Here is a tiny trained network, its code and every weight. The questions are about switching its units off for an input and a class, where a switched-off unit gives its printed mean instead of its output.

import numpy as np


def w(rows, s, z=0):
    codes = np.array(rows[::2]) - 128.0
    scale = np.full(codes.shape[1], s)
    scale[-1] = z or s
    return codes * scale


def f(y):
    return y / 2 * (1 + np.tanh(0.7978845608 * (y + 0.044715 * y**3)))


def log_softmax(a):
    a = a - a.max(-1, keepdims=True)
    return a - np.log(np.exp(a).sum(-1, keepdims=True))


def net(x, mask):
    res = np.array(x, float).reshape(1, 4) / 4 @ E
    y = f(res @ A[0][:, :-1].T + A[0][:, -1])
    res = res + np.where(mask, y, B[0][:, -1]) @ B[0][:, :-1]
    return log_softmax(res[-1] @ U[:, :-1].T + U[:, -1])


A, B = {}, {}
E = w([
[113,161,35,81,105,124,111,22,179,175,167],'x0',
[123,95,138,106,127,99,129,116,135,95,86],'x1',
[124,212,163,118,134,6,80,156,185,139,90],'x2',
[190,78,176,74,79,77,91,152,118,101,226],'x3',
],0.015)
A[0] = w([
[97,116,97,127,99,187,161,73,57,67,145,220],'N0',
[138,120,53,65,41,138,112,9,193,166,159,73],'N1',
[16,153,105,155,201,181,177,136,89,140,39,94],'N2',
[132,176,88,133,144,83,175,99,184,177,106,105],'N3',
[116,169,132,107,105,64,88,212,156,158,112,190],'N4',
[125,77,86,134,150,154,133,88,66,133,132,207],'N5',
[63,190,100,106,160,86,132,44,167,185,102,111],'N6',
[155,95,136,153,129,130,169,180,49,144,130,132],'N7',
[156,57,176,126,127,143,180,243,93,100,161,150],'N8',
[115,174,153,161,183,181,143,185,84,79,52,155],'N9',
[137,112,131,117,98,127,160,148,149,168,112,127],'N10',
[126,177,64,163,168,92,99,135,174,167,49,102],'N11',
[226,99,117,90,39,78,70,148,146,137,187,4],'N12',
[41,140,107,222,227,150,205,105,148,117,78,208],'N13',
[147,136,113,175,121,139,136,133,151,81,116,95],'N14',
[99,169,157,123,116,51,106,228,178,145,132,84],'N15',
[78,213,83,152,112,86,140,125,217,171,49,111],'N16',
[109,49,71,89,107,251,204,54,54,129,125,60],'N17',
[129,106,135,147,98,119,110,118,85,96,128,111],'N18',
[132,231,144,115,146,27,61,189,121,108,123,47],'N19',
[93,182,94,119,56,125,124,124,85,143,76,134],'N20',
[159,57,135,138,51,145,199,145,86,79,190,120],'N21',
[126,167,220,175,171,130,192,227,99,101,82,29],'N22',
[80,109,89,94,49,142,137,93,159,109,184,18],'N23',
[166,107,222,182,154,149,89,199,163,166,70,130],'N24',
[148,144,120,167,131,150,80,116,155,170,111,118],'N25',
[129,96,122,104,132,98,60,94,86,144,136,126],'N26',
[42,168,75,117,155,104,81,99,129,192,95,110],'N27',
[122,133,77,164,254,155,227,141,117,161,41,67],'N28',
[111,114,142,125,121,135,104,121,14,133,126,114],'N29',
[157,76,170,147,106,122,134,142,74,79,174,122],'N30',
],0.0094,0.014)
B[0] = w([
[142,111,157,85,88,92,183,201,101,127,157,228],'N0',
[49,67,186,11,180,208,125,187,223,248,152,221],'N1',
[79,59,155,72,94,136,143,164,153,184,245,217],'N2',
[168,175,104,143,119,117,156,107,104,45,67,178],'N3',
[93,166,117,88,206,173,95,81,109,113,105,224],'N4',
[165,113,175,86,107,88,144,138,105,119,180,208],'N5',
[165,160,90,195,116,88,111,59,81,93,94,206],'N6',
[150,187,163,167,63,96,124,137,91,99,127,182],'N7',
[213,148,163,159,60,43,190,136,80,80,147,229],'N8',
[87,29,163,106,149,103,143,116,158,185,178,214],'N9',
[134,151,128,126,122,99,110,134,151,149,122,128],'N10',
[185,164,108,166,107,74,86,123,94,78,95,192],'N11',
[12,146,53,61,219,217,70,58,194,181,76,182],'N12',
[27,131,73,85,199,205,103,104,238,171,89,251],'N13',
[125,121,120,75,114,127,132,99,108,150,150,128],'N14',
[91,39,154,81,137,168,172,144,195,215,166,196],'N15',
[206,189,123,178,112,100,106,122,32,46,81,217],'N16',
[29,178,80,128,235,212,64,46,178,191,60,233],'N17',
[146,145,150,104,103,134,130,117,88,98,125,140],'N18',
[55,26,198,64,125,184,188,230,198,241,170,204],'N19',
[165,173,92,137,149,107,115,119,107,66,118,156],'N20',
[183,92,119,171,71,63,114,129,94,113,135,205],'N21',
[59,164,62,146,231,225,34,2,196,114,44,195],'N22',
[164,60,219,117,43,43,181,192,131,133,210,150],'N23',
[89,73,158,102,168,173,132,146,174,198,162,198],'N24',
[129,127,167,169,129,152,132,128,114,108,85,144],'N25',
[86,102,138,188,131,181,167,132,133,150,135,150],'N26',
[164,151,106,168,111,101,126,74,62,81,107,188],'N27',
[135,62,179,50,61,109,191,215,156,183,223,202],'N28',
[173,148,93,111,108,102,113,145,112,69,145,151],'N29',
[164,125,156,187,85,117,154,150,114,92,134,190],'N30',
],0.0078,0.02)
U = w([
[124,78,205,113,86,106,153,247,127,157,155,255],'0',
[89,152,88,133,226,152,90,72,142,146,61,77],'1',
[230,185,114,238,65,48,120,121,25,28,70,63],'2',
],0.011,0.00073)

Each question gives the input, the list of numbers given to net, and the class t.
The units are the neurons (one row each of A and B). Each row of codes is followed by its name. A weight is (code - 128) times the scale printed after its matrix; where a second scale follows, it is the last column's (A, B and U).
mask holds one flag per neuron, in row order. A switched-off neuron (its flag False) gives its mean, the last column of its row in B, instead of its output. The means were averaged over made-up inputs and are rounded, as every weight is.
A unit's drop is (log p(t) with every unit on - log p(t) with that unit switched off) / (log p(t) with every unit on - log p(t) with every unit switched off).
most important unit: the unit with the biggest drop
top k neurons: the k neurons with the biggest drops, biggest first
drop when u is switched off: that unit's drop, to one decimal
input [3,6,4,-8], class 2: most important unit => N16
input [2,-3,8,0], class 2: top 4 neurons => N16, N13, N17, N1
input [-3,-1,0,5], class 2: top 2 neurons => N1, N19
input [0,3,-8,-2], class 0: top 2 neurons => N0, N22
input [8,-7,-6,1], class 0: top 3 neurons => N23, N0, N22
input [-5,6,1,0], class 1: top 4 neurons => N22, N28, N0, N2
input [-3,7,-1,-8], class 0: top 2 neurons => N28, N2
input [-4,-6,-4,-7], class 0: top 2 neurons => N28, N2
input [1,-2,1,-2], class 2: top 2 neurons => N17, N1
input [-6,2,-4,-6], class 0: top 2 neurons => N28, N2
input [0,-4,0,-7], class 0: top 3 neurons => N28, N2, N22
input [6,-8,1,6], class 1: top 2 neurons => N12, N28
input [-8,-6,1,-6], class 1: top 4 neurons => N22, N13, N19, N0
input [8,-1,-2,3], class 0: most important unit => N23
input [-2,8,-1,1], class 2: top 2 neurons => N1, N19
input [3,-8,4,-3], class 2: drop when N25 is switched off => 0.0
input [-7,1,7,-3], class 1: drop when N22 is switched off => 5.0
input [-5,5,-7,1], class 2: drop when N1 is switched off => 0.2
